Here is a tiny trained network, its code and every weight. The questions are about switching its units off for an input and a class, where a switched-off unit gives its printed mean instead of its output.

import numpy as np


def w(rows, s, z=0):
    codes = np.array(rows[::2]) - 128.0
    scale = np.full(codes.shape[1], s)
    scale[-1] = z or s
    return codes * scale


def f(y):
    return y / 2 * (1 + np.tanh(0.7978845608 * (y + 0.044715 * y**3)))


def log_softmax(a):
    a = a - a.max(-1, keepdims=True)
    return a - np.log(np.exp(a).sum(-1, keepdims=True))


def net(x, mask):
    res = np.array(x, float).reshape(1, 7) / 4 @ E
    y = f(res @ A[0][:, :-1].T + A[0][:, -1])
    res = res + np.where(mask, y, B[0][:, -1]) @ B[0][:, :-1]
    return log_softmax(res[-1] @ U[:, :-1].T + U[:, -1])


A, B = {}, {}
E = w([
[216,73,174,182,107,140],'x0',
[133,175,167,152,2,99],'x1',
[144,58,71,96,81,55],'x2',
[198,184,83,112,72,178],'x3',
[150,149,169,111,155,53],'x4',
[78,211,115,156,173,72],'x5',
[140,114,16,193,162,142],'x6',
],0.0082)
A[0] = w([
[131,129,208,186,114,102,131],'N0',
[113,135,173,111,190,134,155],'N1',
[125,132,147,111,169,134,72],'N2',
[145,164,179,96,85,103,138],'N3',
[206,177,160,132,201,115,187],'N4',
[119,86,132,128,124,121,3],'N5',
[122,94,107,146,138,7,106],'N6',
[152,126,97,115,128,139,120],'N7',
[113,222,111,146,144,125,195],'N8',
[125,129,237,199,106,95,188],'N9',
[133,108,108,141,112,76,26],'N10',
[112,128,111,156,130,87,197],'N11',
[126,112,154,135,106,160,144],'N12',
[146,128,115,117,120,136,202],'N13',
[195,144,148,137,191,113,146],'N14',
[134,145,180,124,96,116,177],'N15',
[95,100,124,131,111,135,40],'N16',
[143,107,129,123,104,148,138],'N17',
[98,149,159,106,170,162,96],'N18',
[124,171,100,137,92,170,112],'N19',
[151,165,199,76,79,98,145],'N20',
[106,147,115,107,139,103,114],'N21',
[177,101,133,139,85,167,113],'N22',
[191,102,142,127,104,177,93],'N23',
[141,135,133,94,156,134,64],'N24',
[170,115,128,126,115,153,138],'N25',
],0.019,0.0032)
B[0] = w([
[100,99,154,163,25,114,205],'N0',
[70,183,152,125,156,204,189],'N1',
[91,138,147,121,137,160,152],'N2',
[106,115,196,43,99,91,222],'N3',
[144,225,72,98,107,167,196],'N4',
[88,135,100,125,122,112,141],'N5',
[176,177,130,217,202,3,221],'N6',
[142,107,138,156,103,114,158],'N7',
[38,117,38,128,48,98,218],'N8',
[84,132,150,214,10,135,242],'N9',
[115,129,130,68,183,109,161],'N10',
[135,186,149,119,126,102,167],'N11',
[133,109,107,160,142,95,164],'N12',
[130,113,139,152,121,118,154],'N13',
[170,208,132,123,79,174,174],'N14',
[87,139,173,121,92,89,202],'N15',
[133,153,106,112,155,138,138],'N16',
[124,82,105,143,134,120,161],'N17',
[53,91,118,100,184,158,177],'N18',
[121,169,166,209,187,105,195],'N19',
[138,119,239,48,84,79,252],'N20',
[170,112,135,178,102,150,161],'N21',
[143,35,148,169,132,137,203],'N22',
[152,26,126,193,105,85,200],'N23',
[111,118,140,125,136,157,140],'N24',
[144,75,139,158,110,105,170],'N25',
],0.025,0.013)
U = w([
[196,2,92,166,103,150,213],'0',
[137,75,186,96,172,51,52],'1',
[160,149,164,18,131,234,57],'2',
[42,105,52,20,151,206,1],'3',
[24,175,86,160,66,140,194],'4',
[99,142,120,136,184,97,106],'5',
[123,94,168,62,14,84,163],'6',
[210,208,20,63,139,45,110],'7',
],0.0075,0.0032)

Each question gives the input, the list of numbers given to net, and the class t.
The units are the neurons (one row each of A and B). Each row of codes is followed by its name. A weight is (code - 128) times the scale printed after its matrix; where a second scale follows, it is the last column's (A, B and U).
mask holds one flag per neuron, in row order. A switched-off neuron (its flag False) gives its mean, the last column of its row in B, instead of its output. The means were averaged over made-up inputs and are rounded, as every weight is.
A unit's drop is (log p(t) with every unit on - log p(t) with that unit switched off) / (log p(t) with every unit on - log p(t) with every unit switched off).
The circuit of an input: a set's keep is (log p(t) with only the set's units on - log p(t) with every unit switched off) / (log p(t) with every unit on - log p(t) with every unit switched off). Starting from the 12 units with the biggest drops (on a tie, the unit counted first), units are removed one at a time, each time the one whose removal leaves the highest keep (on an exact tie, the one counted first), for as long as the keep stays at least 0.8.
units of the circuit, in order: the units of the circuit, biggest drop first
k most important neurons: the k neurons with the biggest drops, biggest first
drop when u is switched off: that unit's drop, to one decimal
input [-5,8,-3,5,-5,-2,4], class 4: units of the circuit, in order	[N19]
input [-4,2,-1,-6,8,-2,0], class 4: 2 most important neurons	[N1 N6]
input [1,-2,5,-6,0,6,-5], class 1: 2 most important neurons	[N6 N8]
input [-7,-8,7,2,8,0,-8], class 1: 2 most important neurons	[N6 N20]
input [1,-7,7,-7,8,-1,-8], class 1: 4 most important neurons	[N6 N8 N20 N10]
input [-6,-7,5,3,7,3,-5], class 7: 2 most important neurons	[N6 N9]
input [-3,6,-8,8,-7,-5,-3], class 1: 2 most important neurons	[N19 N9]
input [3,-8,-8,3,-8,7,-4], class 3: 2 most important neurons	[N18 N9]
input [7,-1,0,8,0,-7,-5], class 0: 2 most important neurons	[N23 N22]
input [-8,-4,-7,1,-6,-5,2], class 3: 2 most important neurons	[N9 N18]
input [-5,-3,6,3,-8,6,-5], class 4: 2 most important neurons	[N20 N6]
input [-5,-4,-2,0,-4,-7,-8], class 3: 2 most important neurons	[N6 N18]
input [-5,-7,3,-3,5,-5,-8], class 2: 2 most important neurons	[N1 N8]
input [-6,1,1,-5,-4,0,-1], class 4: units of the circuit, in order	[N20]
input [4,-8,-2,3,3,0,2], class 2: drop when N15 is switched off	0.0
input [-1,-4,-1,-7,3,-6,7], class 5: drop when N4 is switched off	0.2
input [7,8,8,5,-2,1,3], class 0: drop when N22 is switched off	0.4
